Below are the code and all the weights of a small trained network. Each question names an input and a class and asks about switching units off, where a switched-off unit gives its printed mean instead of its output.

import numpy as np


def w(rows, s, z=0):
    codes = np.array(rows[::2]) - 128.0
    scale = np.full(codes.shape[1], s)
    scale[-1] = z or s
    return codes * scale


def norm(h):
    return h / np.sqrt((h * h).mean(-1, keepdims=True) + 1e-5)


def f(y):
    return y / 2 * (1 + np.tanh(0.7978845608 * (y + 0.044715 * y**3)))


def log_softmax(a):
    a = a - a.max(-1, keepdims=True)
    return a - np.log(np.exp(a).sum(-1, keepdims=True))


def net(x, mask):
    res = np.array(x, float).reshape(1, 7) / 4 @ E
    u = 0
    for l in range(2):
        y = f(norm(res) @ A[l][:, :-1].T + A[l][:, -1])
        res = res + np.where(mask[u : u + 3], y, B[l][:, -1]) @ B[l][:, :-1]
        u += 3
    return log_softmax(norm(res)[-1] @ U[:, :-1].T + U[:, -1])


A, B = {}, {}
E = w([
[121,85,124,89,89,95,164,83,95,192],'x0',
[157,98,120,200,80,147,129,126,88,27],'x1',
[208,165,161,174,122,141,104,124,160,178],'x2',
[120,46,82,136,141,190,77,223,114,49],'x3',
[137,135,97,150,131,73,114,102,161,80],'x4',
[82,253,222,139,131,182,235,95,26,149],'x5',
[114,122,120,211,89,188,220,39,137,191],'x6',
],0.0079)
A[0] = w([
[125,202,152,193,149,213,160,117,96,99,2],'L0N0',
[166,195,192,72,149,133,113,222,153,184,39],'L0N1',
[140,90,83,154,2,145,150,143,183,28,250],'L0N2',
],0.0077,0.00082)
B[0] = w([
[14,162,193,107,9,176,167,147,203,253,253],'L0N0',
[246,63,170,148,59,254,142,68,123,52,217],'L0N1',
[190,103,165,135,103,233,204,103,46,55,248],'L0N2',
],0.0084,0.005)
A[1] = w([
[82,170,207,91,106,101,128,79,100,58,173],'L1N0',
[175,167,53,159,70,71,153,39,255,213,253],'L1N1',
[132,148,81,99,113,115,131,163,153,93,53],'L1N2',
],0.006,0.0048)
B[1] = w([
[184,6,77,83,141,255,165,146,135,205,193],'L1N0',
[102,113,163,64,39,70,248,171,253,122,254],'L1N1',
[153,128,100,248,111,82,113,24,183,131,113],'L1N2',
],0.0081,0.0064)
U = w([
[45,141,106,120,213,66,14,112,59,100,2],'0',
[232,19,142,139,147,203,132,170,53,34,166],'1',
[29,116,177,72,75,90,255,135,169,185,243],'2',
],0.0076,0.0038)

Each question gives the input, the list of numbers given to net, and the class t.
The units are the neurons (one row each of A and B). Each row of codes is followed by its name. A weight is (code - 128) times the scale printed after its matrix; where a second scale follows, it is the last column's (A, B and U).
mask holds one flag per neuron, layer by layer. A switched-off neuron (its flag False) gives its mean, the last column of its row in B, instead of its output. The means were averaged over made-up inputs and are rounded, as every weight is.
A unit's drop is (log p(t) with every unit on - log p(t) with that unit switched off) / (log p(t) with every unit on - log p(t) with every unit switched off).
The circuit of an input: a set's keep is (log p(t) with only the set's units on - log p(t) with every unit switched off) / (log p(t) with every unit on - log p(t) with every unit switched off). Starting from all 6 units, units are removed one at a time, each time the one whose removal leaves the highest keep (on an exact tie, the one counted first), for as long as the keep stays at least 0.8.
circuit, biggest first: the units of the circuit, biggest drop first
top k neurons: the k neurons with the biggest drops, biggest first
top k neurons in layer l: the k neurons of layer l with the biggest drops, biggest first
drop of u: that unit's drop, to one decimal
input [8,5,-8,2,8,5,6], class 1: circuit, biggest first => (L0N2 L1N1)
input [2,-6,1,7,2,-7,-8], class 0: circuit, biggest first => (L1N0 L1N1)
input [1,7,7,5,-2,7,-1], class 2: circuit, biggest first => (L0N0)
input [-7,-5,-1,1,6,-8,-3], class 0: top 4 neurons => (L1N0 L0N1 L0N0 L1N1)
input [6,-3,-3,5,8,-5,1], class 1: top 2 neurons in layer 0 => (L0N2 L0N0)
input [4,-4,4,0,1,2,-3], class 1: top 2 neurons in layer 0 => (L0N1 L0N0)
input [6,0,-6,2,-4,-5,8], class 1: top 3 neurons => (L0N0 L0N2 L1N1)
input [-7,-7,5,-2,3,-4,-4], class 1: top 2 neurons => (L0N1 L0N0)
input [-5,1,-2,-6,3,3,-6], class 1: top 3 neurons => (L0N1 L1N1 L1N0)
input [0,0,-8,-1,2,-7,1], class 1: top 2 neurons in layer 0 => (L0N2 L0N0)
input [-1,-7,-3,8,-6,-1,4], class 1: top 2 neurons => (L0N0 L1N1)
input [6,-8,5,0,-4,7,-5], class 1: top 2 neurons in layer 0 => (L0N1 L0N0)
input [-6,-6,-7,-2,-7,-2,-8], class 1: drop of L0N1 => 0.6
input [3,6,5,-5,1,0,-6], class 1: drop of L0N0 => 1.8
input [3,4,-5,1,8,0,1], class 1: drop of L0N0 => 0.0
